Each row has a class, written after it.
[  2  18 -90  12 -20 -52  68  24 -18 -56 -32   7  30  33  33 -14  29   3
  36  -5 -51  40 -22  27 -80 -69  26 -31  13  73  37  -7] -> <92>
[ -3 -33  38  23   6  22  17   4   8   3 -11 -11 -16 -13 -28  18 -32 -28
   0 -10  -5   4  12 -17  14  -1 -21  30 -34 -67 -27   1] -> <175>
[ -1  23  46  -3   2  28 -22 -20  -1  35  22  21  -3 -10  17  -4   9  21
 -17  30   5 -16  -1  -4  31  31  -2  -4   8  21   0  10] -> <187>
[-10 -37 -31  11  12 -11  10  31   9  -8 -33 -19 -13  -9 -19  29 -27  -8
  24 -33  -7   9  -5   6 -10   2  -8  17 -19 -32  -2   5] -> <75>
[ -8 -16 -48  22  -6 -35  72  27 -12 -47 -38 -30  33  13  -1  -6  -3 -13
  35 -13 -42  50  -4  33 -42 -45  12  11 -11  -3  17  -8] -> <92>
[-21   2  39   6  -7   6  46  -6 -20 -10  24 -11  36  -7 -29 -23  -7  -6
  13   6 -25  32  24  18 -11 -30  15  -4 -24 -25   5 -24] -> <193>
[ -1  19  41 -21  -7   6   1 -18   2  12  29  20  -6  -2  13  -8  31   8
 -10  18   3  -7  10   0   4   5  -3 -12  12   2   7  -4] -> <42>
[ -22   11  -51   16   58   25  -46   30  -19   28  -77   38 -111    1
   65  110  -86  -35  -30  -37   70  -33   -2  -63   26   24  -15    8
   -3   -6   29   34] -> <40>
[ 13  10 -24 -10  -8 -20 -22   3   5   6 -12 -19  21  -3   4 -33  16  13
   9  14   1   1   3   7  11  39   1  12  12  32  -7   8] -> <92>
[ -7   7   8  -4  11   8 -11  -6   0  14  10  18 -25   7  22  17   5  -4
 -15   0  11  -8  -1 -18   0   5  -9   4   6  -9   5  -2] -> <42>
[ -1 -51  20  27  -3  -9  77  24   6 -41 -12 -34  29  -2 -53  -8 -26 -29
  26  -9 -38  46  14  27 -15 -39 -14  31 -38 -74 -30 -11] -> <175>
[ 18  -6  -6 -17   2 -17 -34   8  20  10   5 -10  -1   3  -1 -11  15   8
  -7   2  12  -8 -11  14   9  28 -18  21  10  -4 -22   5] -> <42>
[-16 -14  11  23   3  -9  59 -10   3 -16  -2  -4  22   0 -24   6  -5 -16
  16   3 -21  21   6  15 -17 -20  13   4 -10 -13  18  -5] -> <134>
[-22  12 -37  22  36   2   5 -12  -9  13 -29  28 -38   6  29  52 -17 -15
  -9 -12  27 -25  -8 -32 -15   0   5 -10  11  20  35  18] -> <134>
[   2   52  -28  -26   32   10 -103  -11    1   51  -13   36  -64    3
   59   37  -20   12  -38    6   56  -54    4  -63   37   60   -1  -10
   31   78   16   37] -> <40>
[ 12  24 -39 -21   4 -23 -20   9   9  -4  -3  13   5  19  13 -14   8  15
  -6   5  -6   6  -3  12  -1  -2  11 -10  18  69  16  12] -> <40>
[ -25   34  -78   27   48   38  -56   28  -20   33  -74   60 -113   14
   97  114  -77  -18  -36  -29   86  -40  -24  -76   23   32  -23    3
   -6   30   20   43] -> <187>
[ -5  54 -11  -7   6  23  -5 -23  -9   3  22  63 -26   9  41  -1  36   8
 -17  21  -5 -22  -1 -34 -26 -40   7 -55  24  74  28   9] -> <175>
[-39 -28   5  47  38  10  42   0  -8   7 -46  -3 -38 -14   5  78 -62 -39
   3 -21  22  -8   6 -29   2   1  -6  24 -23 -60  19  11] -> <134>
[ -5  -8 -14  15  17 -12 -13  -6  13  17 -21 -15  -5  -4  -9  17 -15  -7
   3   0  22 -19  -1 -14  12  40  -4  18   0   1  -2  17] -> <134>
[ -4  57  30 -30 -14  15 -15 -41  -1  23  65  46  -3   1  39 -36  80  20
  -9  35 -14 -29  11 -27 -11 -29  13 -65  26  99  34   0] -> <108>
[-27   4 -75  32  38  -6   6  29 -39  -3 -61   0 -42   9  27  63 -52 -15
  10 -38  20 -11 -12   5 -35 -26 -10   1  -9 -15  15  12] -> <193>
[-28  15  30   9   2  21  54 -16 -24  -3  20  34 -22   1  27  19  20 -16
   5   2 -22  -1  18 -13 -31 -68   3 -39  -6  15  42 -13] -> <108>
[-31   8   6  16  35  25 -13 -18  -2  29 -19  31 -54  -7  38  56 -20 -15
 -30 -24  41 -17   1 -40  11 -11 -10  -2   3 -34  31  14] -> <61>
[-18  47 -19   4  15   8 -12 -26  -6  10   1  47 -27  13  49  21  27   9
 -19 -10  17 -13 -10 -25 -21 -37   4 -45  29  46  45  14] -> <61>
[-26  12  25  31  -6   9  63 -10 -19 -17  15  18  17   8   4  15  11 -12
  18  -2 -28  51   6  -3 -41 -72  23 -22  -7  -1  23 -28] -> <140>
[  0  -8 -47  32   0 -31  27  29  -4 -27 -27 -13  23  20  -6  10   3  -3
  30 -24 -14  40 -22  26 -47 -49   6   6   4  13 -12  -7] -> <140>
[-11  -1  18   9   4  -3  14 -15  10   9   4  -6  14 -13 -19  -5  -2  -3
   5  22   4  -4  13   2   7  19   7   5   2   4   8   1] -> <134>
[-26  17 -20  25  38  17 -30 -22   0  39 -26  26 -53  -9  36  60 -23 -11
 -18  -8  41 -45  -8 -54   8  29   1  -3   8  19  31  25] -> <134>
[-12   0 -31   5  -8 -15  50  16   4 -36   7  17  18   9  -5   1  20   2
  28 -13 -46  30 -14  21 -51 -67  20 -31  -4  34  32 -13] -> <75>
[-21  19  21   9  27  29 -35 -41   3  50  -5  27 -46 -22  24  43 -10  -6
 -22  10  35 -48   8 -51  27  48   1 -10  12   9  27  20] -> <134>
[  5  42  23 -28  -7  -2 -23 -21   9  13  35  23  12   5  12 -27  26  20
 -13  27 -10   1  14 -10  17   2  19 -22  17  73  24   4] -> <40>
[ -1   0  28  -8   9   2 -12  -3   4  17  -1   3 -14  -2  -3  12 -23  -6
 -10  -1   5   1  17 -11  29  18   1  15  -5  -2   6   8] -> <40>
[  8 -40 -35  21  20 -26 -19  20  22  11 -53 -38  -6  -5 -27  27 -46 -16
   8 -16  34 -19  -6   5  23  63 -22  54 -11 -37 -31  23] -> <134>
[-12 -31 -23  21  37  -3   1  30  -5   3 -50 -11 -56   1  18  72 -50 -29
  -5 -41  32 -11 -14  -6  -5   1 -29  38 -11 -68 -11  11] -> <42>
[  1 -15   6  -3   5   0 -39  11   1  31 -15 -34   7 -22 -28  -9 -33   5
   1   6  24 -16  12  19  37  66 -17  36 -16 -42 -38   7] -> <193>
[-16 -17 -26  43  27   1  29  25 -17  -4 -46   3 -35  12  23  62 -48 -16
   5 -33   2   8 -26  -6 -15 -17 -14  21 -16 -23   1  17] -> <187>
[  7 -17  14 -17 -34 -29  64  12  22 -47  42 -26  89  -1 -62 -73  44  15
  45  17 -71  62  11  62 -28 -40  25 -14 -12  15   2 -27] -> <75>
[  6  39   6 -21 -13 -10 -30 -28  18  12  30  14  23   5   7 -45  55  29
 -12  21   6  -2   2   5   6   4   4 -28  31  50  10   8] -> <61>
[-25  14  47  -1  21  27  -2 -22  -8  25  10  22 -37  -6  21  35 -30 -16
 -21   0   4   1  26 -48  27   0  10  -2  -9  -4  35   2] -> <40>
[-21   0  68  23 -10  27  64 -19  -9  -4  32  13  22  -2  -9  -3   6   0
   5  12 -43  38   5  12  -4 -39  17  -2 -23 -17  21 -15] -> <187>
[-12 -46 -40  43   3 -40  99  23   1 -59 -27 -35  52  26 -50   5 -26 -30
  39 -23 -42  66  -4  44 -50 -53  14  34 -32 -33   9 -15] -> <134>
[-24  54  64 -21   9  44 -50 -45 -19  64  36  35 -24 -34  29  -4  10  20
 -32  33  35 -54  26 -38  41  49   6 -33  13  21  12   9] -> <193>
[ 16 -19 -71   6   6 -40 -32  39   5   1 -67 -48  -1   2   6   7 -30   0
  16 -13  25  -7 -11   8  12  60 -18  48  -1   1 -32  25] -> <92>
[ 13  27  46 -21 -15  20 -28 -26  15  18  41  14  10 -16  -8 -41  29  15
 -12  42  -1 -22  21 -16  23  23  -4 -18  10  32 -20   6] -> <175>
[ 11  23  58 -36 -21   8 -26 -34  23  24  66  19  22  -6   1 -52  63  24
 -19  40 -11  -5   8   1  19  22   7 -12  18  25  -2 -11] -> <42>
[-38  14 -57  24  34  11  12  14 -16  -5 -32  36 -57   5  46  78 -19 -12
   8 -41  -1 -13 -22 -35 -48 -55  13 -33  -1  26  53  10] -> <75>
[ -9   9 -30   3   4 -16  23  12 -22 -14  -7  -4  18   9  -7 -12  -3   2
  14 -11 -12  15   0  27 -32 -27   9 -10  -5  10   3  -3] -> <193>
[  1 -27  43 -16  23   0 -40   8  14  38 -21 -28 -25 -25 -19  20 -59  -8
 -20  -1  40 -16  32 -16  73  81 -23  58 -12 -52 -31  20] -> <40>
[  1 -15 -17  17  -1 -10  59  14  -2 -42  -5  -1  16  15 -22  -8   0 -16
  19  -6 -40  37  -1  20 -43 -62   0   0 -17  -8  -4  -8] -> <175>
[-15  28 -14 -12   9  18 -34 -13   3  20  14  33 -19  -9  21  12  19  16
  -1   3  -1 -23  -2 -27  -8   5  13 -32  13  51  33   9] -> <75>
[ 16  48   2 -18  -4   3 -54 -15   7  32  23  29   3   2  30 -26  35  41
 -18  36  17 -30 -14   0  22  43   0 -18  33  84 -10  25] -> <187>
[-19   9 -63   5  17  -8  22  17  -9 -23 -14  26 -17  14  16  27   6  -1
  18 -29 -24  11 -19   1 -55 -56  15 -33   6  42  43   1] -> <75>
[  4 -33  13   0  -9 -23  49  24   4 -23  -1 -31  24   0 -28 -17   6 -14
  25  -7 -21  15  16  36  -9 -27 -19  14 -17 -23 -22  -5] -> <108>
[-28 -27 -70  35  35  -6  12  42  -2 -11 -57   0 -43   2  17  76 -47 -20
  18 -54   2  -4 -26 -15 -37 -37  -5   7 -17 -16  21   9] -> <75>
[-15  17  59   6   3  31  18 -28 -10  23  32  28  -5  -5  12   1  10   8
 -14  18 -13   5   4  -9  13  -7   5  -9  -1   6  16  -1] -> <187>
[ 14  58 -55 -28  -3 -13 -61  -2  -9  17   8  26   8   7  22 -36  35  37
  -6  17  20 -35 -12  18  -8  24   8 -36  34  94  -1  18] -> <193>
[ -7 -16 -36   4  25   2 -50  21   9  21 -31 -10 -36 -10   4  43 -40  -4
   4 -26  23 -21  -9 -33   4  37 -11  19  -9  -6  -6  15] -> <75>
[-10  28 -77   7  35  -5 -54  19 -25  20 -47   9 -44   5  40  43 -38   1
  -8 -25  48 -40 -14 -21  -9  22 -11  -5  10  30  -2  26] -> <193>
[-16 -54  24  21   7 -18  95  27   2 -41 -16 -36  27   7 -47   9 -45 -34
  25 -22 -51  73  19  39  -7 -54   5  39 -39 -74   8 -19] -> <40>
[ 25  35 -74   3   1 -37 -12  23  -5 -18 -11  23  15  37  17 -25  36  32
   9  -1 -10   1 -45  41 -33 -17  -4 -17  39 103 -16  30] -> <187>
[-22 -21  -6  42  45  20 -14  21 -18  30 -63  -3 -67  -9  29  91 -79 -19
 -11 -33  45 -27 -13 -29  27  38 -30  44 -16 -56 -16  33] -> <187>
[-23  16  94  -1  -6  27  29 -56  11  27  53  20  23 -29 -15 -22  26   0
  -9  45  -7  -4  32 -22  28  18  23 -18   0   1  27 -11] -> <134>
[  0 -18   8 -14  27  12 -80   8  -5  55 -33 -40 -34 -35 -20  15 -52   1
 -17 -10  60 -45  20  -7  57  96 -27  48  -7 -63 -46  21] -> <193>
[  2  36 -23 -12 -10 -22   1 -10  12 -16  17  15  35  14  11 -34  44  24
  -3  10  -3  12  -4  26 -22 -33  13 -32  29  56  20   3] -> <61>
[ 18 -32  42 -16  -9 -12 -11   8  22  10   6 -36  13 -11 -29 -15   1  -1
   0  10   6   7  10  21  29  46 -23  43 -10 -59 -42  -3] -> <42>
[ 10  21 -21   6  -6  -8  -1   4   0  -4   3  20  12  19  16 -11  19  20
   3   8 -13   6 -23  15 -12  -4   5  -7  10  54  -1  14] -> <187>
[ 25  26  34 -45 -18 -18 -39 -16  26  15  46  -2  43   1 -17 -66  34  29
 -10  39  -7   6  22   9  40  41  14   1  15  63  -8   6] -> <40>
[-27  32  63 -11 -29  11  85 -32 -21 -22  73  15  65  -5 -25 -66  47  10
  16  41 -62  51  32  39 -28 -68  41 -49  -9  17  32 -40] -> <193>
[-26  13 -54   6  29   9 -10   8 -11   4 -20  34 -50   4  34  54 -10  -4
   5 -32   2 -14 -14 -31 -37 -30   7 -28   6  33  44  10] -> <75>
